Here is a tiny trained network, its code and every weight. The questions are about switching its units off for an input and a class, where a switched-off unit gives its printed mean instead of its output.

import numpy as np


def w(rows, s, z=0):
    codes = np.array(rows[::2]) - 128.0
    scale = np.full(codes.shape[1], s)
    scale[-1] = z or s
    return codes * scale


def norm(h):
    return h / np.sqrt((h * h).mean(-1, keepdims=True) + 1e-5)


def f(y):
    return np.maximum(y, 0)


def log_softmax(a):
    a = a - a.max(-1, keepdims=True)
    return a - np.log(np.exp(a).sum(-1, keepdims=True))


def net(x, mask):
    res = np.array(x, float).reshape(1, 8) / 4 @ E
    u = 0
    for l in range(4):
        y = f(norm(res) @ A[l][:, :-1].T + A[l][:, -1])
        res = res + np.where(mask[u : u + 6], y, B[l][:, -1]) @ B[l][:, :-1]
        u += 6
    return log_softmax(norm(res)[-1] @ U[:, :-1].T + U[:, -1])


A, B = {}, {}
E = w([
[87,163,86,79,111,111,140,118,68,94,150,147],'x0',
[118,78,176,150,54,126,167,114,34,119,119,118],'x1',
[94,40,162,88,104,124,99,147,99,101,109,79],'x2',
[135,70,15,133,104,71,93,63,124,155,146,49],'x3',
[118,143,94,106,79,146,247,120,146,130,116,168],'x4',
[208,122,59,84,205,191,149,79,114,115,95,57],'x5',
[97,113,97,115,84,88,113,191,211,60,172,121],'x6',
[61,178,134,152,11,201,159,103,157,145,77,102],'x7',
],0.012)
A[0] = w([
[124,55,186,103,145,130,165,29,6,89,138,159,45],'0.n0',
[194,88,112,78,121,160,230,172,74,24,130,162,2],'0.n1',
[225,185,116,175,189,125,200,150,103,189,129,210,122],'0.n2',
[148,91,203,150,202,84,69,193,92,72,127,118,53],'0.n3',
[98,138,111,167,7,178,255,134,36,136,99,141,74],'0.n4',
[211,167,157,156,195,153,208,115,108,144,188,202,93],'0.n5',
],0.0072,0.0054)
B[0] = w([
[157,254,126,161,141,104,123,183,190,246,118,211,204],'0.n0',
[168,123,41,121,90,2,166,246,120,202,180,178,169],'0.n1',
[152,191,186,201,206,158,152,108,153,132,221,205,219],'0.n2',
[52,77,65,51,213,108,109,3,139,97,143,180,197],'0.n3',
[21,61,157,72,148,54,148,13,138,155,57,37,253],'0.n4',
[213,209,163,86,176,254,196,216,78,212,103,148,201],'0.n5',
],0.0079,0.0063)
A[1] = w([
[153,116,138,148,164,182,133,132,117,173,68,42,85],'1.n0',
[161,101,136,140,125,143,115,174,108,150,150,105,4],'1.n1',
[154,169,176,133,171,129,178,112,146,142,140,134,171],'1.n2',
[94,134,184,183,87,118,128,188,131,143,123,121,161],'1.n3',
[93,140,158,137,113,163,126,168,122,102,81,170,31],'1.n4',
[97,169,128,155,128,134,109,145,247,120,139,123,205],'1.n5',
],0.014,0.0028)
B[1] = w([
[244,163,124,80,106,182,90,81,54,92,84,112,230],'1.n0',
[205,81,161,169,77,62,166,207,144,101,84,117,138],'1.n1',
[177,150,96,142,133,146,130,130,16,81,101,223,254],'1.n2',
[151,62,112,183,67,96,51,81,55,93,116,100,206],'1.n3',
[119,86,142,130,83,51,153,59,144,134,224,148,171],'1.n4',
[188,171,35,182,61,172,61,162,139,254,222,243,249],'1.n5',
],0.01,0.0083)
A[2] = w([
[200,110,54,89,110,141,147,159,178,108,81,57,2],'2.n0',
[24,48,224,116,124,114,122,95,101,85,121,157,135],'2.n1',
[148,31,164,104,255,129,53,164,119,3,167,103,97],'2.n2',
[196,130,97,206,127,111,118,75,80,127,180,100,76],'2.n3',
[208,125,140,184,156,169,141,75,83,195,130,151,86],'2.n4',
[190,52,40,93,251,90,67,154,147,99,162,128,166],'2.n5',
],0.0079,0.0054)
B[2] = w([
[129,85,86,99,154,121,176,108,253,162,163,59,152],'2.n0',
[169,31,109,88,173,51,148,147,117,124,123,54,203],'2.n1',
[107,63,186,45,188,164,191,113,153,80,81,72,180],'2.n2',
[101,85,121,108,78,166,52,123,157,157,126,98,207],'2.n3',
[50,112,97,143,148,146,78,204,131,198,123,109,253],'2.n4',
[133,42,197,102,84,40,145,112,176,98,66,43,253],'2.n5',
],0.011,0.0079)
A[3] = w([
[183,122,155,115,165,129,178,150,94,92,85,80,130],'3.n0',
[42,123,176,165,82,134,117,114,77,125,135,185,124],'3.n1',
[47,110,140,184,136,194,198,191,113,74,167,36,9],'3.n2',
[89,154,9,84,95,190,193,95,120,123,113,123,152],'3.n3',
[163,110,149,159,150,69,123,127,105,152,109,73,125],'3.n4',
[90,133,88,130,92,137,225,95,134,152,84,98,111],'3.n5',
],0.012,0.014)
B[3] = w([
[193,46,155,142,17,137,126,149,78,92,157,163,227],'3.n0',
[143,89,67,121,169,84,83,38,151,154,164,78,213],'3.n1',
[197,110,148,163,97,113,142,130,55,93,89,147,128],'3.n2',
[92,190,221,108,184,57,198,178,221,76,165,97,251],'3.n3',
[72,157,59,111,91,107,182,57,122,128,88,156,254],'3.n4',
[92,108,191,72,189,96,119,254,177,5,101,19,209],'3.n5',
],0.0099,0.0067)
U = w([
[49,40,149,86,98,49,149,72,183,36,90,11,187],'0',
[145,233,62,114,185,170,161,218,159,148,175,240,64],'1',
[160,72,14,206,4,100,32,116,138,165,159,125,255],'2',
[210,126,200,104,186,219,140,111,64,61,61,148,14],'3',
],0.014,0.0052)

Each question gives the input, the list of numbers given to net, and the class t.
The units are the neurons (one row each of A and B). Each row of codes is followed by its name. A weight is (code - 128) times the scale printed after its matrix; where a second scale follows, it is the last column's (A, B and U).
mask holds one flag per neuron, layer by layer. A switched-off neuron (its flag False) gives its mean, the last column of its row in B, instead of its output. The means were averaged over made-up inputs and are rounded, as every weight is.
A unit's drop is (log p(t) with every unit on - log p(t) with that unit switched off) / (log p(t) with every unit on - log p(t) with every unit switched off).
The circuit of an input: a set's keep is (log p(t) with only the set's units on - log p(t) with every unit switched off) / (log p(t) with every unit on - log p(t) with every unit switched off). Starting from the 12 units with the biggest drops (on a tie, the unit counted first), units are removed one at a time, each time the one whose removal leaves the highest keep (on an exact tie, the one counted first), for as long as the keep stays at least 0.8.
units of the circuit, in order: the units of the circuit, biggest drop first
top k neurons: the k neurons with the biggest drops, biggest first
k most important neurons of layer l: the k neurons of layer l with the biggest drops, biggest first
drop when u is switched off: that unit's drop, to one decimal
input [6,-5,-7,4,-8,-1,4,-6], class 0: units of the circuit, in order : (2.n5)
input [2,-5,-1,4,4,2,-7,-4], class 1: top 3 neurons : (0.n2 2.n4 0.n4)
input [1,1,-3,3,4,3,-5,1], class 3: top 3 neurons : (1.n5 1.n0 0.n4)
input [-4,-7,7,-5,4,0,8,-6], class 2: top 4 neurons : (1.n5 0.n4 3.n3 3.n5)
input [6,-8,-2,2,0,4,-4,0], class 1: top 2 neurons : (0.n2 0.n4)
input [3,-8,-3,-5,-5,-4,8,-1], class 2: top 2 neurons : (1.n5 3.n3)
input [-1,7,-8,3,0,2,3,-8], class 1: 2 most important neurons of layer 0 : (0.n5 0.n2)
input [3,-5,3,-3,7,6,2,-4], class 1: top 3 neurons : (0.n1 0.n4 0.n2)
input [-3,4,-6,1,-3,6,2,-5], class 3: top 2 neurons : (0.n5 1.n5)
input [3,-1,1,-8,-1,4,8,0], class 2: 3 most important neurons of layer 1 : (1.n4 1.n2 1.n5)
input [7,-8,-6,7,1,1,-3,-1], class 1: top 2 neurons : (3.n3 1.n3)
input [2,1,-3,-3,-2,-5,-5,7], class 0: top 3 neurons : (0.n4 1.n5 0.n0)
input [5,-3,-7,2,-5,5,-4,-5], class 3: top 2 neurons : (1.n5 2.n5)
input [2,2,-6,-8,3,-1,5,5], class 2: units of the circuit, in order : (1.n3)
input [-7,4,-8,-8,7,-8,-2,4], class 2: top 2 neurons : (1.n3 3.n1)
input [-6,-3,3,-8,-3,-4,-6,1], class 2: 2 most important neurons of layer 1 : (1.n4 1.n3)
input [-6,-4,-7,-8,-4,2,-8,-1], class 1: drop when 2.n4 is switched off : 0.2
input [0,2,-3,8,0,-8,-6,4], class 0: drop when 0.n4 is switched off : 0.1
input [5,0,-1,5,0,-1,-1,-4], class 0: drop when 2.n5 is switched off : 0.7
input [-4,3,-1,6,-6,-7,-7,-4], class 0: units of the circuit, in order : (1.n5)
input [0,7,-6,4,-8,7,-1,8], class 0: 2 most important neurons of layer 1 : (1.n5 1.n2)
